Each row has a class, written after it.
[ -93 -502 -404 -230   16   18   59  -25 -116 -169  227 -167 -212  161
  444 -316   38  -79 -117 -229 -139  111   46 -135  216 -204  -50 -478
 -231  300  -20  107  287]  <162>
[ -17 -199 -450 -136 -175  291 -108   57 -327  357  307 -276   89  496
  391 -100  -39  225  221 -720 -180    8 -243  213  102   75 -169 -485
 -397  100   81  112  127]  <73>
[ -67  302 -131  269  219 -349 -288 -205  227  245  265  173  220  -32
  698  540 -588  226  188  212 -189 -124  448  191  220 -151  -33  339
  -99 -120  104  -80  413]  <47>
[ 372  169  116  120 -292  579  324  -21  162  233 -334 -458  159 -332
 -526 -287  306 -343   52  -57 -182  151 -540  451   34  223  -94  -32
  275 -223  -49  220 -232]  <168>
[ 195 -136  131 -187 -257  770  466  -29  171  203 -193 -213 -130 -123
 -248 -551  390 -545  300 -124 -405 -330 -325  192  -55  423  -41 -217
  278   11   37  265 -255]  <160>
[ 331   26  282 -281   42  471  299  -52  230 -269  -54  -94 -126 -110
 -445 -217  375 -575  105  323  -74  133 -136 -178  134  178  242  172
   43 -266  241  165  128]  <168>
[ 192  312   56 -284  100  373  489 -511   93   45 -574   23 -269   72
 -466 -101  601 -423  176  286 -139 -220  -38 -192  131  209  -22  384
 -130  -62  -36  279  232]  <145>
[-130 -541 -461 -110   58   90  192   80 -107 -108  267 -133   -3  157
  753 -449 -210   77 -286 -443  176  134  -15  278  195  -45 -237 -453
  -63  321    4  236  278]  <168>
[ -77  199 -343 -445 -122 -520  428   57 -125  288   76   25   92  273
  183   70  -24  265  255  -80  139 -101   55   49  -28  163   52 -371
 -301  312  112   31   80]  <160>
[-111    9 -204 -199 -356 -181   65 -229 -176  262   49 -150  -70   42
  -49  184  126  267  462 -241 -278   70  -99  -30 -105 -130 -470  -27
 -150  -80 -412 -220   27]  <73>
[-374  157 -219 -150 -249 -348  496  -40 -167  255 -252  202  211  345
  506 -285  239  366  -90  -24   79 -429   -6  649  330  226  -91  104
 -151   20  -12  128  530]  <91>
[ 387  556   53 -403   53  317  658 -166  143  114 -330   48  118  112
 -792 -145  506 -464    0  -20  138   47 -272  144  159  283  100  192
   55   27 -117  367  183]  <162>
[ 291   44 -223 -458  137  202  114 -128  145  -29 -136 -190  189 -191
 -166   -7  577 -512   29  167  196  116  -56  259  218  414  109  -22
   84  -40  308  311  469]  <30>
[ 115  256   89 -249  153  418  592  -19   85  -32  -24   -2 -134  -32
 -135 -256 -178 -182  -57  189 -122   -3   71  -40  -53  152  191  214
   25 -237 -226  -83 -252]  <30>
[-119 -469 -332 -115 -257 -273 -147 -150 -152  768 -178   30   21  425
  206 -390  187  435 -207 -233 -519 -417  -56  358 -100   54   14 -143
   -9  298 -187  -55  314]  <160>
[ -96 -474  -35  -58 -244 -308   70   77  -45  135  117  139 -204   66
  152   -2   65  278 -214  -73  -11 -112   82   -2   26 -170   62   76
 -112   87 -110 -264  266]  <162>
[ 432 -309 -159 -459   62  451  194 -128  134  -70   56 -491 -155   74
 -412 -244  579 -209  254  -97 -314  291 -219   80 -100  328  157   47
 -123 -119  255  148   76]  <160>
[  -9  214 -511 -312 -231 -156 -148   15 -216  299  179    4   97  368
  127  309  228  192  192 -454 -311 -159  -19  325  397   61  -75 -506
 -395  143  127  217  308]  <162>
[-190   97 -190 -151 -134  117   82 -228 -187  356 -173  247   57  223
  252  -89  224   73  155 -341  -56 -529 -164  207  462   35 -151  -45
 -252  251 -186  326  403]  <91>
[-238  188 -154 -248  138 -202  179   57 -436  626 -201  206  -21  560
 -108  166   53  193  -51   -9 -354 -367   60  -75   94 -153  -95  106
 -442  118 -110 -537  153]  <145>
[ -65 -118 -340 -125 -385 -190  244 -145 -116  345 -210  -68   71  407
   -3   41  176  224  132 -323 -420 -125  -11  130  -74   87 -452 -259
  -26  113 -111  -47  108]  <162>
[ -42 -181  160  -65  179 -147 -330   55   89  -74  248  452  268  205
  838   62 -593 -198  278  500   22 -286  238 -351  266  -61  184  304
 -285 -106  443  124  533]  <162>
[-489 -132 -170  207  -71  -37  179  -79 -277  368 -116  -13   69  145
  439 -620  263   54 -323  -58 -497 -451  -43  284  319  -60 -115  480
 -136  251 -142   12  478]  <160>
[ 167  -87 -443 -358 -376 -172 -277  254  -53  242  210   59  173  190
   43  463  210  408  324 -468  -92  -92 -169  277  390   50  -25 -393
 -496  362  139  379  407]  <91>
[ -89 -312  -98 -463 -218  118   77  109  -54 -249  116 -104  -99  295
  341   19   60  249  368 -317 -121 -345 -211   32  210   80 -315 -203
 -233  203   62  264  152]  <168>
[ 349   30   52 -528  288  313  304 -405  261  -95 -133  -82 -265 -400
 -807 -210  534 -423  242  113   20  241 -196 -365  206  242  236   64
   35  210  153  326  -18]  <160>
[ 183 -325  -96 -336 -101  182   41  -78  199  -10  -42 -113   14 -206
 -200   -3  343 -293  187  126 -194 -131   18  -33  244  163  461    5
 -115   17  217  131  152]  <47>
[-204  113 -440 -456 -101   56  442  138 -142  -59 -395  228  182  591
  159  -47  250  129  155 -153 -286 -414 -228  196  346  324 -127 -449
 -169  140 -307   51   15]  <91>
[ 191  206 -162 -197  178 -520 -174 -204  159  143  -70  233  157  318
  102  696   66 -319  157  323   23 -250  -10   56  133  -27   67   38
  -57  -68  -37 -266  611]  <168>
[ 294 -244 -487 -591  -55 -146  -24  106 -163  584  202 -367  168  105
  -60   40  237  316  391 -641  -20   11 -395  502  -14   43 -116 -538
 -271  437  -56  102  -35]  <162>
[-285  317  212 -106  -10 -225  323 -429  -93  -57 -276  107  500  103
  137 -254  110  -58 -112  217 -340 -306  176    9  306 -248 -282  864
  191 -221 -438  108  241]  <73>
[ 320  393 -255 -314   52  453  465  -50  211 -457 -187 -154   52  371
  -82  126  216 -307   49  108  280  369   33  232  169  428   20  -94
 -176 -338  283  451  499]  <47>
[-205  271 -219  -27  106 -399  387 -452 -234   70 -180  373  189  384
  174  -13   62  317  285 -186   51 -226   43  -88  252  -42 -256  505
 -471  137 -192  262  324]  <147>
[ -49  387 -231  103  218 -275  -20 -146   35 -174 -427 -147   45  444
   31  325 -128  -12 -354  208 -122   20  -13  360  -57 -133 -435  169
  135  -21 -279 -124  249]  <73>
[-481 -348 -112   83 -347 -422  177  241 -136  106  159   34  278  356
  646 -361  -47  635 -136 -326 -155 -311   48  278   90  -79 -106 -282
   35  224 -155 -111  405]  <73>
[ -44  339  177  174 -171 -728  199 -348  159  204 -201  431  201   23
  193  681 -362    9  187  263  167 -383  299    8  157 -272 -143  210
   15 -128  -57 -163  210]  <47>
[ -43   17   66 -128  104  -96   11 -108   79  129 -460   42  255  461
  255    5  197  348 -117  439 -246 -240  238  128   41 -230   -2  639
   20 -176 -434 -116  146]  <147>
[ 282 -339 -185  -14   99 -165   67  173  156  380   46 -194  243   44
  298  430 -485  231  126   40  122  165   64  -78 -227 -145 -140  162
 -168  210   23 -284   77]  <73>
[ 236 -150    8   22 -212 -296  -26 -268  -27  179  -58 -167 -416   16
 -184  116 -186 -146   11   -4 -284 -149  -69   39 -356 -311 -166  -84
  -75   60 -130  -96 -139]  <91>
[ 194  553 -179 -185 -106  229  250 -141   50  261  -83   14  233 -221
 -186 -115  264 -368  172  -17  102   32  -96  203  384  366  220 -158
 -103   13  254  580  140]  <47>
[ -56 -368 -272 -106 -201  -11   84 -140 -221  104 -365 -212  -88  535
 -366 -264  424  -73 -244 -552 -274 -212 -312  315 -157 -125 -401 -582
  102  353 -347   -4  375]  <91>
[ -32   31 -257  -70  277 -337  244 -424 -127  125 -215  138  254   -6
  117  -66  368  190  -30 -154  151  -11   70  -44  374 -133 -292  613
 -283  356 -113  368  466]  <162>
[-276 -223 -444 -212  259   16  123  129 -133  -45  -15  163  211   21
  381   -1   40 -141   26   58  430  110  172 -241  314  141  242 -168
 -311  286  167  -41  219]  <160>
[ -23  -25 -143  190 -138 -528  -49 -140  -43  542 -125  -30  209  157
   31  155 -554  349  -17  196 -374   77   51  139 -142 -317 -126   -7
 -180  -72 -123 -385  494]  <160>
[ -65  219 -122  -59   15 -237   44   61  249  350  -38  141  277  269
  139  855 -376  263  182  302  -93   10  505  -11  -91 -176   -8  139
   61 -218 -322 -700  238]  <147>
[ 124  -56  165 -121 -158  776  246 -278  126  169 -355   63  -83 -109
 -586  -78  509 -555  341   15 -326 -302 -100 -364  160  220   37  505
  -59  -25  -70  180  175]  <162>
[-112 -594 -381 -274  -72   -3  121 -179  -83   95  -62  -93  -52  364
  345 -184  135  387  -41 -372  110   75  -32  292   89 -112 -318 -128
 -141  149 -241    8  462]  <168>
[  80  147  171 -349   92  240  473  -95  198 -264 -148   98 -280  -15
 -365 -349   32 -657   -7  379  121   10  -70 -175  -61  200  142 -384
  218  -64   37   33  329]  <168>
[ 130 -708  108   96 -387 -165 -210  -24  403 -229  159  -78 -153  111
  168  404 -482 -155  406  302 -595   -5  106 -286 -397 -199 -128  -31
  239 -312 -108 -564 -137]  <147>
[ -42  -90  -51  241  174 -138   -7  -82  241   39   25  -66   15  145
  446  254 -805  276 -120  292 -274  -13  385 -235 -134 -280   87   53
    2  -38 -105 -334  108]  <168>
[-492  244 -442  -29 -209 -118  172  275 -187  648 -136  333  239  416
  479  295 -410  385  137 -116  110 -424  171  133  242   78   99 -258
 -404  339 -163 -231  213]  <47>
[-154  -69  -41 -186 -272  -68  176    5 -191  179  326  202  181 -144
  382 -323  -97  541  499 -328 -336 -275 -266  127  363  -62  -69  370
 -423  -19 -408  222    9]  <47>
[ 341  120  260 -407 -246  368  656 -145  196  144 -160 -132  -16   81
 -748 -307  202 -248  126 -194  144  108 -267  149 -145  195 -133  180
  169   80   11  369   52]  <160>
[-165 -466   96  155  -25 -334  -44 -178  117  -13 -254  -64 -111  408
  367   32 -340  497 -216  149 -301 -243   29  120 -311 -311 -233  130
  243 -148 -487 -551  225]  <145>
[ -36  512   91  100  200 -171  397 -231   38  219 -485   28   93  383
  122    8 -148  399 -111  174 -154 -315   65  -87  -47   51 -167  117
   66   54 -163    7  -45]  <73>
[ -67   19 -413 -146 -117   28   71   34  -77  589    6   97   45  199
  213  562  -29   29  -61 -153   94 -180  159  -43  161  306  -30   -8
 -173  147  194 -264  354]  <147>
[ -79  -62   22  148  180   30 -121 -204  -70  268 -184  295  460   72
  254   65   16 -386  -31  190  -77 -216  204   61  227 -272 -130  782
  -31 -142 -244  -95  390]  <162>
[  49  394  229   56   64  581  550  -28  381 -116 -201   70  264 -480
   -6 -452   87 -359  362  304 -100 -200 -231  386  276  428  176  415
  251 -264 -175  327   -1]  <47>
[ 101 -393   42  159 -119 -127 -241  194  404  -72   92 -169   86 -180
   93  204 -386 -167  356  389 -354   83   -2   15 -164 -211  114 -283
  115  -10   30 -318  173]  <160>
[  56   42 -212 -428 -131  186  180  363 -228  300   85  -91   86  371
  190 -244   52  320  215 -330  -47 -135 -223  176   59  308 -113 -608
 -278  229  248  275   20]  <147>
[-319  -71 -143  -19 -213 -335  355  260 -123  547 -125   86  103  135
  113 -199 -118  569 -196 -166  -70 -177   33  342 -166  175 -102 -387
  194  173 -157 -426 -111]  <47>
[ 275  -15  246 -167 -235  488  128 -299  364 -365 -116 -238 -110 -254
 -465   54  396 -899  -51  258 -173  -23  114  -26  -18  180   56  192
  417 -344  150  234  446]  <160>
[-337 -202 -251 -256 -108 -124  379 -440 -259  286  207  -10 -272  109
  269 -331  261  111  149 -374 -231 -261  -31  193  157  -46 -297  283
 -200   76 -310 -137  474]  <147>
[ 169  181    2 -118  298  387  441 -477   92   60 -154 -320 -284 -199
 -508 -413  384 -111 -134   65 -118  342 -158 -195  -56  285   14  542
   58  -49  -41   97  205]  <160>
[ -70 -101   97  331  182 -178  -13 -302  190  218 -173  298   -6 -164
  432  240 -506    0  172  556 -404 -344  435 -298  121 -327    4  717
 -242  -77  -81 -206  275]  <47>
[  39 -123 -482 -167 -332  -13  182  174   12  618 -175  -18   24   97
    1  388  139  480  228 -357  -21 -151 -159  372  118  217 -139 -559
 -257  270 -119 -145  406]  <73>
